Where the symbols take the states:
Rig: fi>Nep, li>Dop, za>Vib, ne>Rer, ba>Dil, va>Zet, vu>Vin
Rar: fi>Fal, li>Zet, za>Bag, ne>Zef, ba>Las, va>Dop, vu>Taz
Zef: fi>Baf, li>Sek, za>Pib, ne>Rar, ba>Lel, va>Gib, vu>Tof
Nen: fi>Bag, li>Rup, za>Fal, ne>Zag, ba>Kas, va>Gaz, vu>Mak
Pil: fi>Lel, li>none, za>none, ne>Bet, ba>Baf, va>none, vu>none
Fut: fi>Gib, li>none, za>none, ne>Ziz, ba>none, va>Baf, vu>none
Leb: fi>none, li>none, za>none, ne>none, ba>Kef, va>Nar, vu>Bog
Suk: fi>Kez, li>Bet, za>none, ne>none, ba>Mut, va>none, vu>none
Mef: fi>Zor, li>Nol, za>none, ne>none, ba>none, va>none, vu>Mut
Kez: fi>Suk, li>Las, za>Fiv, ne>Pev, ba>Zet, va>Dil, vu>Rav
Mig: fi>Mak, li>Bok, za>Taz, ne>Zik, ba>Kun, va>Bup, vu>Bag
Dil: fi>none, li>Bog, za>none, ne>none, ba>Rig, va>Kez, vu>none
Kon: fi>none, li>none, za>Bog, ne>none, ba>Gez, va>Koz, vu>none
Ziz: fi>Dop, li>Nep, za>Gaz, ne>Fut, ba>Pir, va>Fal, vu>Dez
Bag: fi>Nen, li>Ler, za>Rar, ne>Pib, ba>Koz, va>Gez, vu>Mig
Gib: fi>Fut, li>Rer, za>Pup, ne>Dop, ba>Dag, va>Zef, vu>Toz
Baf: fi>Zef, li>Zan, za>Zag, ne>Fal, ba>Pil, va>Fut, vu>Nav
Kas: fi>Koz, li>none, za>Bet, ne>none, ba>Nen, va>none, vu>none
Mak: fi>Mig, li>none, za>Nol, ne>none, ba>none, va>none, vu>Nen
Nol: fi>Taz, li>Mef, za>Mak, ne>Nav, ba>Mil, va>Dez, vu>Fal
Ler: fi>Rup, li>Bag, za>Zet, ne>Mub, ba>Fiv, va>Vib, vu>Bok
Kef: fi>Dez, li>Vin, za>Bup, ne>Toz, ba>Leb, va>Taz, vu>Dop
Vib: fi>none, li>Gez, za>Rig, ne>none, ba>none, va>Ler, vu>none
Gaz: fi>Gez, li>none, za>Ziz, ne>none, ba>none, va>Nen, vu>none
Dez: fi>Kef, li>none, za>none, ne>none, ba>none, va>Nol, vu>Ziz
Vin: fi>none, li>Kef, za>none, ne>none, ba>none, va>Zor, vu>Rig
Pev: fi>none, li>Lel, za>none, ne>Kez, ba>Sek, va>none, vu>none
Bet: fi>Las, li>Suk, za>Kas, ne>Pil, ba>Fal, va>Pir, vu>Mil
Rir: fi>none, li>Tof, za>none, ne>Zor, ba>none, va>none, vu>Sek
Toz: fi>none, li>none, za>none, ne>Kef, ba>none, va>Tof, vu>Gib
Zik: fi>none, li>none, za>Tof, ne>Mig, ba>none, va>none, vu>Pib
Lel: fi>Pil, li>Pev, za>Kan, ne>Las, ba>Zef, va>Dag, vu>Pag
Pib: fi>Zag, li>Mub, za>Zef, ne>Bag, ba>Kan, va>Pup, vu>Zik
Zan: fi>Sek, li>Baf, za>none, ne>Mut, ba>none, va>none, vu>none
Zet: fi>Mut, li>Rar, za>Ler, ne>Sek, ba>Kez, va>Rig, vu>Zor
Nar: fi>Mil, li>Rav, za>Kun, ne>Pag, ba>Taz, va>Leb, vu>Las
Rav: fi>none, li>Nar, za>none, ne>none, ba>Zor, va>none, vu>Kez
Rup: fi>Ler, li>Nen, za>Mut, ne>none, ba>none, va>none, vu>none
Zor: fi>Mef, li>Taz, za>Bok, ne>Rir, ba>Rav, va>Vin, vu>Zet
Dop: fi>Ziz, li>Rig, za>Gez, ne>Gib, ba>Bog, va>Rar, vu>Kef
Mub: fi>none, li>Pib, za>Sek, ne>Ler, ba>none, va>none, vu>none
Nav: fi>Tof, li>none, za>none, ne>Nol, ba>none, va>none, vu>Baf
Taz: fi>Nol, li>Zor, za>Mig, ne>Tof, ba>Nar, va>Kef, vu>Rar
Zag: fi>Pib, li>none, za>Baf, ne>Nen, ba>none, va>none, vu>none
Fal: fi>Rar, li>Mut, za>Nen, ne>Baf, ba>Bet, va>Ziz, vu>Nol
Rer: fi>none, li>Gib, za>none, ne>Rig, ba>none, va>Sek, vu>none
Kan: fi>none, li>none, za>Lel, ne>Koz, ba>Pib, va>none, vu>none
Fiv: fi>none, li>Koz, za>Kez, ne>none, ba>Ler, va>none, vu>none
Sek: fi>Zan, li>Zef, za>Mub, ne>Zet, ba>Pev, va>Rer, vu>Rir
Pup: fi>none, li>none, za>Gib, ne>Gez, ba>none, va>Pib, vu>none
Pag: fi>none, li>none, za>none, ne>Nar, ba>Tof, va>none, vu>Lel
Nep: fi>Rig, li>Ziz, za>none, ne>none, ba>none, va>Mut, vu>none
Pir: fi>Bog, li>none, za>none, ne>none, ba>Ziz, va>Bet, vu>none
Las: fi>Bet, li>Kez, za>Koz, ne>Lel, ba>Rar, va>Bog, vu>Nar
Mil: fi>Nar, li>none, za>none, ne>none, ba>Nol, va>none, vu>Bet
Tof: fi>Nav, li>Rir, za>Zik, ne>Taz, ba>Pag, va>Toz, vu>Zef
Kun: fi>none, li>none, za>Nar, ne>none, ba>Mig, va>none, vu>Koz
Dag: fi>none, li>none, za>none, ne>Bog, ba>Gib, va>Lel, vu>none
Koz: fi>Kas, li>Fiv, za>Las, ne>Kan, ba>Bag, va>Kon, vu>Kun
Bup: fi>none, li>none, za>Kef, ne>none, ba>none, va>Mig, vu>Gez
Mut: fi>Zet, li>Fal, za>Rup, ne>Zan, ba>Suk, va>Nep, vu>Mef
Gez: fi>Gaz, li>Vib, za>Dop, ne>Pup, ba>Kon, va>Bag, vu>Bup
Bok: fi>none, li>Mig, za>Zor, ne>none, ba>none, va>none, vu>Ler
Bog: fi>Pir, li>Dil, za>Kon, ne>Dag, ba>Dop, va>Las, vu>Leb

In the rows, 26 means zero.

The rows follow the links: the fewer symbols apart two states are, the more alike their rows tend to be.

Here are some states, each with a row of numbers. One shown again gets a slightly different row.
Nar: 25 40 36 31 15 28 34 25 36 20 27 36 19 33 30 26 25 21 20 13 31 26 31 27 35 23 34 30 24 33 29 24 17 23 14 17 22 30 37 28 21
Pir: 30 40 30 22 23 17 13 16 28 22 16 16 24 30 38 36 22 12 21 22 34 25 32 22 32 28 32 28 34 20 20 30 24 30 30 26 32 25 30 31 29
Zet: 21 24 21 29 30 33 34 31 23 21 43 28 26 27 18 29 32 30 25 19 18 37 23 20 15 15 31 24 28 25 32 19 22 15 36 33 19 39 28 25 32
Rir: 22 20 27 32 26 35 29 31 28 19 38 30 22 27 10 23 24 34 25 23 18 26 18 14 21 18 26 23 22 24 29 24 23 16 31 29 17 30 22 26 11
Kun: 25 24 33 36 23 29 38 28 30 31 15 33 25 21 25 23 27 28 27 25 36 30 33 38 33 42 25 35 18 30 33 32 21 25 7 22 28 16 28 24 32
Kef: 27 36 43 25 31 17 23 21 38 22 26 28 19 23 28 24 21 26 20 15 17 21 24 29 35 22 24 16 24 39 26 28 35 26 31 14 23 32 40 24 31
Dop: 31 36 33 23 39 15 21 20 38 25 26 24 24 24 38 26 27 22 18 18 20 22 28 37 23 19 22 21 31 32 28 22 33 28 34 16 25 37 40 30 34
Vib: 28 13 18 29 41 29 24 26 22 23 25 26 39 22 20 28 38 32 31 29 18 34 20 39 24 32 17 19 21 22 35 32 25 21 32 32 20 23 25 21 42
Zor: 21 28 29 31 27 32 32 35 24 17 39 31 23 25 11 26 27 35 27 16 16 36 22 15 23 24 32 22 27 26 34 25 21 15 35 29 18 38 31 20 26
Mut: 21 28 21 20 19 26 23 26 15 24 36 24 28 28 21 31 26 30 32 25 24 36 25 8 23 21 32 24 32 14 23 24 27 24 41 41 30 34 22 22 33
Pag: 28 30 34 29 22 32 32 23 37 20 27 33 21 29 21 24 22 23 18 21 28 16 28 25 31 23 27 32 26 30 21 21 19 25 15 14 23 22 27 33 2
Pup: 29 16 24 30 42 21 21 26 33 35 17 22 27 19 28 21 26 26 21 33 26 13 26 41 22 30 12 26 22 32 30 26 36 30 20 21 26 16 22 29 25
Zag: 29 18 19 23 21 24 24 27 18 38 22 21 28 26 31 18 23 29 36 39 36 18 27 27 25 35 22 29 22 27 18 27 35 37 15 29 35 19 12 25 25
Ziz: 32 36 30 15 21 13 12 18 23 24 22 19 24 28 43 30 19 19 24 26 26 23 25 22 33 23 30 23 34 24 19 27 38 36 39 29 34 30 30 26 34
Gib: 29 22 26 27 39 20 20 21 37 28 25 21 23 27 32 28 23 23 14 28 18 10 24 33 22 16 17 22 26 35 21 18 33 26 34 15 21 28 30 33 17
Bok: 21 11 25 33 31 36 35 36 23 30 29 31 28 19 13 20 30 38 35 25 22 39 26 27 24 35 23 24 18 27 38 34 26 20 20 34 22 25 24 18 35
Baf: 26 32 23 17 13 24 20 21 19 31 30 22 20 30 34 24 18 23 31 36 28 20 22 16 28 18 27 26 32 27 10 17 35 40 27 27 36 27 14 27 11
Ler: 24 10 17 30 35 31 36 34 20 30 30 26 33 20 15 24 33 36 34 29 25 36 25 31 18 29 23 27 22 25 36 28 25 19 21 38 27 28 23 23 39

Each walk starts at a row. The symbols on each line, taken left to right, move it on to the next state.
Each answer is a row, close to the row of the state it stands for.
---
22 30 28 23 15 26 26 29 14 21 34 28 22 27 18 28 23 33 35 23 23 37 24 4 29 26 39 24 29 18 27 29 29 25 37 38 27 31 22 19 27
fi fi fi li	23 38 41 27 17 27 35 32 34 24 35 39 15 24 29 19 28 30 25 20 17 23 26 26 34 19 32 22 24 38 26 22 29 30 21 16 25 38 35 22 21
vu ne ba vu vu	29 31 23 29 23 29 34 25 37 26 29 26 24 34 29 27 26 18 13 26 33 16 30 31 23 19 25 34 29 27 20 14 17 23 17 16 24 24 27 33 5
---
30 41 28 17 10 19 23 22 20 29 32 25 22 29 39 27 21 26 33 29 30 27 29 17 31 20 31 26 29 25 14 18 31 38 30 31 38 34 25 25 29
vu vu ne fi	30 30 24 24 27 30 33 30 33 32 35 30 21 30 29 21 24 26 23 30 24 11 24 31 18 12 23 26 27 36 17 11 29 29 26 16 24 33 24 32 6
za za ba va	33 30 24 28 34 22 20 18 39 24 20 20 25 29 30 30 24 16 9 23 28 13 27 30 24 21 21 28 30 28 25 22 25 23 29 12 20 25 34 35 14
---
30 39 30 31 21 26 37 27 36 23 33 30 27 35 36 29 30 19 19 20 32 27 34 33 26 20 32 33 30 27 24 16 14 26 17 17 26 32 36 31 24
ba za fi fi	29 22 25 28 30 24 40 35 25 38 26 31 28 21 32 20 32 32 33 31 29 28 32 42 25 30 18 30 19 35 31 23 30 32 10 25 29 24 25 26 38
ba ba vu za ne	27 31 32 26 20 32 33 31 36 28 33 34 16 27 24 17 20 29 22 25 22 12 23 21 29 17 21 23 21 38 20 17 27 28 20 13 21 27 24 26 5
---
31 37 33 28 35 19 22 20 40 22 20 26 27 30 37 32 25 12 14 17 25 22 33 36 26 25 26 29 32 29 28 25 21 19 27 19 23 28 40 35 29
fi va ne	27 37 21 20 12 28 23 20 23 26 23 20 23 37 35 29 18 15 25 33 35 19 27 16 27 23 30 32 32 18 15 23 22 32 22 27 36 22 20 31 11
ne ba vu va	24 38 39 18 20 16 13 19 25 24 19 19 17 26 32 25 14 25 29 25 23 22 22 19 37 28 29 20 30 31 19 33 38 35 35 26 32 26 32 22 32
---
24 14 16 30 31 35 30 32 25 22 38 26 28 29 12 25 29 32 21 25 18 27 21 19 14 14 25 24 28 24 30 15 24 17 35 31 18 32 22 28 15
za ne fi za ne	22 25 18 19 22 28 20 27 14 23 35 19 27 30 16 27 22 27 29 33 25 28 21 5 20 21 29 23 32 16 18 23 27 26 38 37 28 27 17 28 17
ne fi ba	21 29 21 32 25 32 32 30 26 18 33 29 31 33 17 34 31 25 20 17 27 35 30 20 19 22 35 33 32 16 34 20 10 16 32 35 19 32 30 30 22
---
22 19 17 22 22 26 24 32 10 30 26 23 32 24 23 25 27 33 40 33 30 37 26 21 24 34 29 26 25 17 28 31 29 27 29 43 31 25 16 21 40
za vu li fi za	24 21 32 33 29 28 36 35 26 33 26 33 24 19 24 16 30 35 34 29 28 27 30 37 31 34 21 28 13 40 32 31 29 29 8 24 28 22 25 18 33
va va fi	25 28 31 24 19 25 28 29 16 34 21 27 26 20 30 20 23 36 40 34 35 27 27 27 35 38 26 27 21 31 23 31 35 36 13 30 36 20 19 20 33
---
29 26 27 21 30 11 15 23 20 35 14 19 28 20 34 27 22 25 34 36 32 26 27 35 32 36 23 25 25 25 23 34 36 35 25 34 36 21 23 24 41
va va fi	27 19 30 27 41 16 27 31 30 36 19 24 29 18 35 23 30 29 28 29 26 23 31 45 26 34 15 24 21 33 32 33 37 27 22 23 25 22 31 25 41
fi za ba va li	25 32 17 24 16 29 22 23 16 18 29 23 31 32 21 34 25 24 26 24 29 39 29 8 20 27 38 30 35 11 24 24 18 20 34 39 29 30 26 26 30
